[-0.119 -1.053 -1.089 -5.429 -0.654 -1.611 4.052 3.806]
[-0.206 0.229 -0.942 0.357 -2.062 1.682 -2.400 -1.280]
=>
[3.806 -0.119 -1.053 -1.089 -5.429 -0.654 -1.611 4.052]
[-1.280 -0.206 0.229 -0.942 0.357 -2.062 1.682 -2.400]

[3.337 0.567 -0.063 1.697 0.884 0.373 1.752 2.593 1.654]
[-1.746 -3.197 5.219 1.100 -3.047 -0.399 -2.104 -2.866 5.060]
[5.590 0.989 -0.153 2.785 1.273 0.595 2.263 2.813 2.630]
=>
[1.654 3.337 0.567 -0.063 1.697 0.884 0.373 1.752 2.593]
[5.060 -1.746 -3.197 5.219 1.100 -3.047 -0.399 -2.104 -2.866]
[2.630 5.590 0.989 -0.153 2.785 1.273 0.595 2.263 2.813]

[1.344 5.130 -3.017 1.421 -1.634 -1.425]
[6.782 1.819 2.957 2.955 -1.167 0.556]
[0.548 3.066 -3.071 -0.612 0.779 -0.740]
[-5.399 -2.355 -0.583 4.789 -0.303 -2.989]
=>
[-1.425 1.344 5.130 -3.017 1.421 -1.634]
[0.556 6.782 1.819 2.957 2.955 -1.167]
[-0.740 0.548 3.066 -3.071 -0.612 0.779]
[-2.989 -5.399 -2.355 -0.583 4.789 -0.303]

[1.765 -2.971 -5.460 1.644 -5.854]
[0.581 0.457 -2.685 1.671 1.774]
[1.183 -4.419 -4.208 1.785 -4.504]
[0.074 -1.908 -1.186 -0.478 0.500]
[0.545 -2.802 -2.587 1.574 -4.691]
[1.136 -4.058 -5.018 1.240 -4.229]
[-3.592 -1.048 1.451 -0.226 0.769]
=>
[-5.854 1.765 -2.971 -5.460 1.644]
[1.774 0.581 0.457 -2.685 1.671]
[-4.504 1.183 -4.419 -4.208 1.785]
[0.500 0.074 -1.908 -1.186 -0.478]
[-4.691 0.545 -2.802 -2.587 1.574]
[-4.229 1.136 -4.058 -5.018 1.240]
[0.769 -3.592 -1.048 1.451 -0.226]

[-2.145 -0.480 -0.674 0.688 -0.036 1.521 1.199 0.811 0.885 3.484 -0.493 0.838 -1.668 -1.249 -2.530]
[-2.162 1.131 -2.542 2.149 -0.591 -0.141 0.817 1.114 3.622 3.214 0.236 -0.539 -1.909 -1.576 -6.375]
[-2.427 -0.324 -0.581 0.539 0.125 1.437 1.468 0.839 1.116 3.606 -0.861 0.977 -2.485 -1.528 -2.674]
=>
[-2.530 -2.145 -0.480 -0.674 0.688 -0.036 1.521 1.199 0.811 0.885 3.484 -0.493 0.838 -1.668 -1.249]
[-6.375 -2.162 1.131 -2.542 2.149 -0.591 -0.141 0.817 1.114 3.622 3.214 0.236 -0.539 -1.909 -1.576]
[-2.674 -2.427 -0.324 -0.581 0.539 0.125 1.437 1.468 0.839 1.116 3.606 -0.861 0.977 -2.485 -1.528]

[-3.517 -1.228 0.044 1.435 0.248 2.877]
[1.087 3.859 0.795 -2.302 -2.712 -3.942]
[-1.829 -0.526 -0.149 -1.939 -3.324 -1.250]
[-1.917 -1.337 0.121 -1.755 -2.248 -0.756]
[-3.711 -1.502 -1.118 6.171 3.113 2.277]
[-4.394 -1.098 -0.872 5.098 2.456 5.716]
[1.901 -0.324 2.199 -5.021 -4.248 -3.772]
[-0.384 -0.908 0.205 -0.327 -0.743 -4.289]
[-0.661 -1.541 -0.617 1.396 0.559 -1.866]
[-0.707 -1.645 0.411 1.032 0.218 -3.859]
[1.175 -0.489 2.773 -3.295 -1.681 -3.053]
=>
[2.877 -3.517 -1.228 0.044 1.435 0.248]
[-3.942 1.087 3.859 0.795 -2.302 -2.712]
[-1.250 -1.829 -0.526 -0.149 -1.939 -3.324]
[-0.756 -1.917 -1.337 0.121 -1.755 -2.248]
[2.277 -3.711 -1.502 -1.118 6.171 3.113]
[5.716 -4.394 -1.098 -0.872 5.098 2.456]
[-3.772 1.901 -0.324 2.199 -5.021 -4.248]
[-4.289 -0.384 -0.908 0.205 -0.327 -0.743]
[-1.866 -0.661 -1.541 -0.617 1.396 0.559]
[-3.859 -0.707 -1.645 0.411 1.032 0.218]
[-3.053 1.175 -0.489 2.773 -3.295 -1.681]

[-6.369 -2.136]
[2.546 2.244]
=>
[-2.136 -6.369]
[2.244 2.546]
